Below is a small trained network, with its code and all its weights. Each question gives an input and a class and asks what happens when units are switched off, that is, made to give their printed mean instead of their output.

import numpy as np


def w(rows, s, z=0):
    codes = np.array(rows[::2]) - 128.0
    scale = np.full(codes.shape[1], s)
    scale[-1] = z or s
    return codes * scale


def norm(h):
    return h / np.sqrt((h * h).mean(-1, keepdims=True) + 1e-5)


def f(y):
    return y / 2 * (1 + np.tanh(0.7978845608 * (y + 0.044715 * y**3)))


def log_softmax(a):
    a = a - a.max(-1, keepdims=True)
    return a - np.log(np.exp(a).sum(-1, keepdims=True))


def net(x, mask):
    res = np.array(x, float).reshape(1, 5) / 4 @ E
    u = 0
    for l in range(4):
        y = f(norm(res) @ A[l][:, :-1].T + A[l][:, -1])
        res = res + np.where(mask[u : u + 14], y, B[l][:, -1]) @ B[l][:, :-1]
        u += 14
    return log_softmax(norm(res)[-1] @ U[:, :-1].T + U[:, -1])


A, B = {}, {}
E = w([
[132,85,81,201,113,181,203,103,157,64,85],'x0',
[207,86,212,63,114,153,163,6,143,119,142],'x1',
[164,69,158,121,94,101,191,208,17,95,135],'x2',
[88,79,171,84,104,135,153,179,197,170,71],'x3',
[177,118,165,200,111,129,98,115,83,212,72],'x4',
],0.011)
A[0] = w([
[166,32,95,70,86,149,75,190,198,147,38,114],'0.n0',
[179,169,145,111,121,88,165,146,179,130,108,35],'0.n1',
[58,121,56,115,137,75,161,158,165,69,208,117],'0.n2',
[146,191,167,107,48,116,152,158,75,68,84,95],'0.n3',
[115,51,49,44,66,145,99,142,192,69,214,3],'0.n4',
[109,163,123,51,138,119,110,141,99,211,180,44],'0.n5',
[113,164,155,156,212,112,84,82,196,136,110,113],'0.n6',
[140,148,188,68,96,251,145,223,197,176,124,100],'0.n7',
[221,122,184,133,126,158,107,87,121,144,60,80],'0.n8',
[111,106,197,68,96,143,165,188,199,145,49,15],'0.n9',
[114,134,111,200,101,176,173,91,171,72,96,96],'0.n10',
[148,254,194,111,95,53,164,146,153,157,170,95],'0.n11',
[46,158,78,126,133,142,146,147,87,139,108,22],'0.n12',
[204,117,163,30,145,113,162,91,194,42,171,17],'0.n13',
],0.0064,0.0061)
B[0] = w([
[117,132,115,185,178,38,159,73,98,105,125,221],'0.n0',
[75,113,103,103,142,119,129,112,139,133,203,92],'0.n1',
[173,209,175,138,166,169,151,137,87,152,43,255],'0.n2',
[96,81,127,130,175,154,118,119,124,149,103,150],'0.n3',
[143,199,156,86,155,126,166,120,105,97,62,158],'0.n4',
[166,116,187,180,77,114,77,137,174,49,73,159],'0.n5',
[130,38,109,82,152,183,137,149,18,135,94,218],'0.n6',
[102,112,146,179,209,63,157,93,90,97,141,206],'0.n7',
[109,190,131,142,72,125,165,164,132,169,153,196],'0.n8',
[55,78,122,157,131,9,168,107,161,109,120,180],'0.n9',
[156,107,204,117,114,121,25,181,134,76,96,215],'0.n10',
[112,112,149,171,78,163,103,117,149,2,66,162],'0.n11',
[102,138,138,145,71,126,158,115,165,156,195,128],'0.n12',
[117,209,149,185,86,162,162,162,98,210,138,207],'0.n13',
],0.0085,0.0037)
A[1] = w([
[109,72,134,113,101,161,196,168,49,120,165,30],'1.n0',
[161,94,159,95,42,124,188,67,188,195,231,4],'1.n1',
[129,105,180,87,77,102,27,134,131,60,98,10],'1.n2',
[124,206,156,205,64,110,104,163,89,205,59,55],'1.n3',
[56,169,168,27,47,90,41,109,84,164,158,68],'1.n4',
[108,58,82,164,26,207,176,129,197,67,86,7],'1.n5',
[135,111,148,156,93,24,192,159,43,64,129,166],'1.n6',
[152,84,125,66,86,80,128,148,210,105,177,102],'1.n7',
[116,161,44,147,160,146,182,96,148,99,184,68],'1.n8',
[77,151,2,154,65,87,130,211,193,185,162,8],'1.n9',
[144,107,127,215,195,172,166,76,126,66,75,84],'1.n10',
[218,194,89,206,169,100,96,34,34,43,216,1],'1.n11',
[83,149,69,137,181,160,93,16,209,165,94,61],'1.n12',
[97,103,170,48,138,84,29,163,124,163,187,19],'1.n13',
],0.0069,0.0038)
B[1] = w([
[126,100,93,106,141,135,73,123,147,137,129,154],'1.n0',
[49,160,145,168,130,184,140,115,99,123,205,162],'1.n1',
[134,136,156,153,156,152,90,118,124,111,137,139],'1.n2',
[134,144,120,166,189,165,164,121,129,169,103,199],'1.n3',
[180,143,122,177,109,120,90,133,159,72,114,172],'1.n4',
[186,157,72,176,129,86,106,119,183,82,159,150],'1.n5',
[123,123,111,109,146,178,67,100,128,117,117,253],'1.n6',
[106,89,185,154,95,118,139,144,88,99,104,120],'1.n7',
[143,171,159,77,143,93,105,142,142,157,155,132],'1.n8',
[82,157,128,153,122,138,151,182,102,148,198,155],'1.n9',
[152,173,117,150,111,111,65,100,142,140,149,197],'1.n10',
[60,106,92,122,150,9,155,93,145,150,121,196],'1.n11',
[93,49,114,50,102,131,56,161,112,159,123,189],'1.n12',
[168,118,122,159,105,83,138,154,191,69,117,145],'1.n13',
],0.011,0.0065)
A[2] = w([
[117,184,107,2,127,151,181,132,140,44,166,27],'2.n0',
[164,111,85,191,149,145,152,123,141,208,143,144],'2.n1',
[177,147,188,84,154,83,90,161,149,109,175,73],'2.n2',
[143,32,86,47,97,177,62,153,89,134,127,47],'2.n3',
[157,99,156,112,78,156,151,27,172,128,205,73],'2.n4',
[115,169,110,144,153,145,133,201,142,163,126,51],'2.n5',
[147,125,134,167,110,112,142,137,84,149,134,97],'2.n6',
[118,119,163,182,74,127,149,117,120,231,96,2],'2.n7',
[193,118,64,141,85,146,143,117,195,80,154,56],'2.n8',
[191,110,140,165,89,78,150,155,74,182,118,64],'2.n9',
[182,52,125,120,148,111,181,173,38,63,164,129],'2.n10',
[121,115,190,132,137,59,93,161,121,136,129,72],'2.n11',
[140,146,160,66,74,149,180,51,126,141,163,68],'2.n12',
[101,157,174,44,144,106,167,165,167,59,123,104],'2.n13',
],0.0095,0.005)
B[2] = w([
[160,209,119,113,120,154,168,101,153,200,52,209],'2.n0',
[159,172,163,86,124,159,139,96,149,124,169,247],'2.n1',
[135,177,124,173,118,128,91,172,173,116,56,170],'2.n2',
[117,31,72,66,188,205,67,175,186,180,157,217],'2.n3',
[71,154,208,107,65,106,130,254,86,136,178,254],'2.n4',
[114,87,159,136,55,159,143,141,93,95,194,211],'2.n5',
[125,144,67,87,102,140,145,118,137,113,115,150],'2.n6',
[171,187,83,92,139,137,170,106,124,138,87,186],'2.n7',
[166,165,156,180,75,112,68,173,146,126,80,154],'2.n8',
[144,157,115,91,76,120,125,122,202,188,115,163],'2.n9',
[61,115,126,49,87,128,50,108,210,168,79,212],'2.n10',
[164,143,118,188,115,131,125,62,166,103,179,176],'2.n11',
[95,115,173,136,133,122,128,212,54,120,154,220],'2.n12',
[194,189,36,158,80,137,198,90,141,203,105,235],'2.n13',
],0.0099,0.0036)
A[3] = w([
[64,114,111,144,135,50,149,61,100,129,115,38],'3.n0',
[109,86,164,153,144,88,190,168,186,156,80,15],'3.n1',
[198,132,148,166,115,106,82,132,157,59,103,33],'3.n2',
[87,142,89,191,139,162,147,183,103,121,149,2],'3.n3',
[131,73,107,113,80,144,144,137,112,106,74,97],'3.n4',
[114,140,94,129,145,136,70,106,143,140,171,131],'3.n5',
[178,93,142,164,134,146,134,85,107,190,127,7],'3.n6',
[85,91,105,116,109,9,163,113,144,142,104,6],'3.n7',
[138,156,159,111,192,183,159,78,101,108,139,136],'3.n8',
[163,106,111,137,117,91,137,151,123,94,142,67],'3.n9',
[159,170,99,86,123,62,125,150,114,102,134,131],'3.n10',
[123,126,80,117,102,127,152,136,126,74,111,164],'3.n11',
[148,101,192,113,94,121,159,129,106,106,135,121],'3.n12',
[119,82,146,137,107,98,173,137,186,125,105,76],'3.n13',
],0.013,0.003)
B[3] = w([
[159,42,113,111,189,162,222,109,108,37,231,212],'3.n0',
[182,131,78,122,162,87,134,18,62,157,229,169],'3.n1',
[140,87,111,242,113,103,88,143,145,30,103,253],'3.n2',
[87,135,251,84,72,81,152,137,59,102,173,224],'3.n3',
[104,149,181,124,168,85,72,134,169,169,120,150],'3.n4',
[147,38,183,88,103,110,179,121,175,125,95,218],'3.n5',
[94,196,55,92,132,169,201,121,151,104,84,161],'3.n6',
[131,83,75,104,196,92,158,91,148,117,244,201],'3.n7',
[185,105,124,143,163,230,109,137,176,34,165,167],'3.n8',
[147,175,145,141,100,101,132,102,197,202,112,121],'3.n9',
[160,99,117,189,143,117,161,79,112,204,129,175],'3.n10',
[181,159,175,127,85,71,124,83,153,255,138,153],'3.n11',
[59,165,128,165,153,96,151,175,65,97,135,168],'3.n12',
[121,116,123,136,159,45,109,96,101,200,147,151],'3.n13',
],0.009,0.0058)
U = w([
[71,169,240,139,70,105,152,214,32,123,201,216],'0',
[160,86,78,145,196,8,168,12,115,124,217,165],'1',
[203,152,155,245,68,48,36,131,201,72,64,81],'2',
[203,253,103,86,131,201,197,97,140,195,42,250],'3',
[77,37,134,15,129,124,17,148,187,176,94,38],'4',
[184,49,141,143,195,227,136,157,121,2,171,49],'5',
],0.013,0.0019)

Each question gives the input, the list of numbers given to net, and the class t.
The units are the neurons (one row each of A and B). Each row of codes is followed by its name. A weight is (code - 128) times the scale printed after its matrix; where a second scale follows, it is the last column's (A, B and U).
mask holds one flag per neuron, layer by layer. A switched-off neuron (its flag False) gives its mean, the last column of its row in B, instead of its output. The means were averaged over made-up inputs and are rounded, as every weight is.
A unit's drop is (log p(t) with every unit on - log p(t) with that unit switched off) / (log p(t) with every unit on - log p(t) with every unit switched off).
The circuit of an input: a set's keep is (log p(t) with only the set's units on - log p(t) with every unit switched off) / (log p(t) with every unit on - log p(t) with every unit switched off). Starting from the 12 units with the biggest drops (on a tie, the unit counted first), units are removed one at a time, each time the one whose removal leaves the highest keep (on an exact tie, the one counted first), for as long as the keep stays at least 0.8.
units of the circuit, in order: the units of the circuit, biggest drop first
most important unit: the unit with the biggest drop
top k neurons: the k neurons with the biggest drops, biggest first
k most important neurons of layer l: the k neurons of layer l with the biggest drops, biggest first
drop when u is switched off: that unit's drop, to one decimal
input [-5,-7,-7,-8,6], class 1: top 3 neurons	1.n11, 2.n4, 0.n8
input [5,7,3,-6,-8], class 3: units of the circuit, in order	2.n0
input [8,7,1,-2,3], class 2: top 2 neurons	1.n5, 2.n8
input [-3,-7,-7,-3,0], class 0: units of the circuit, in order	1.n9, 3.n3
input [-7,-6,1,-6,0], class 2: top 3 neurons	1.n4, 0.n0, 0.n5
input [1,7,6,-1,6], class 0: top 2 neurons	2.n4, 0.n2
input [-6,2,8,-1,7], class 4: units of the circuit, in order	2.n10, 1.n6
input [-7,-1,-2,1,-7], class 2: top 2 neurons	0.n5, 1.n4
input [7,7,-1,-2,2], class 0: top 2 neurons	2.n4, 1.n1
input [-4,-1,0,1,5], class 3: top 3 neurons	1.n3, 0.n10, 3.n6
input [5,8,-7,8,4], class 0: top 3 neurons	2.n4, 1.n1, 1.n11
input [7,-8,-8,0,-5], class 0: units of the circuit, in order	3.n3, 1.n9
input [3,4,-2,5,-5], class 1: top 3 neurons	0.n9, 0.n7, 0.n0
input [-2,1,-6,6,3], class 1: top 4 neurons	0.n9, 0.n7, 0.n0, 1.n6
input [-4,0,4,-6,-7], class 3: top 4 neurons	2.n0, 0.n2, 0.n0, 0.n7
input [-7,-6,5,-6,7], class 2: 2 most important neurons of layer 2	2.n13, 2.n9
input [0,-2,8,7,-6], class 4: 3 most important neurons of layer 1	1.n6, 1.n11, 1.n0
input [-4,8,0,7,-6], class 0: most important unit	0.n13
input [1,-5,-6,4,2], class 4: top 2 neurons	1.n12, 0.n8
input [-6,4,-2,-1,-6], class 2: most important unit	1.n4
input [1,-4,-8,-7,3], class 4: top 2 neurons	1.n12, 0.n0
input [-6,-3,-8,-5,-4], class 4: top 2 neurons	1.n12, 0.n10
input [-5,7,-1,8,-4], class 1: 3 most important neurons of layer 0	0.n9, 0.n7, 0.n0
input [-3,2,1,-3,0], class 5: 2 most important neurons of layer 0	0.n10, 0.n11
input [4,7,-5,2,-4], class 0: drop when 1.n8 is switched off	0.0
input [-1,2,-5,-4,6], class 3: drop when 0.n8 is switched off	0.3
input [4,5,0,-4,6], class 3: most important unit	2.n7
input [-3,-1,6,-7,-2], class 1: drop when 0.n6 is switched off	0.2
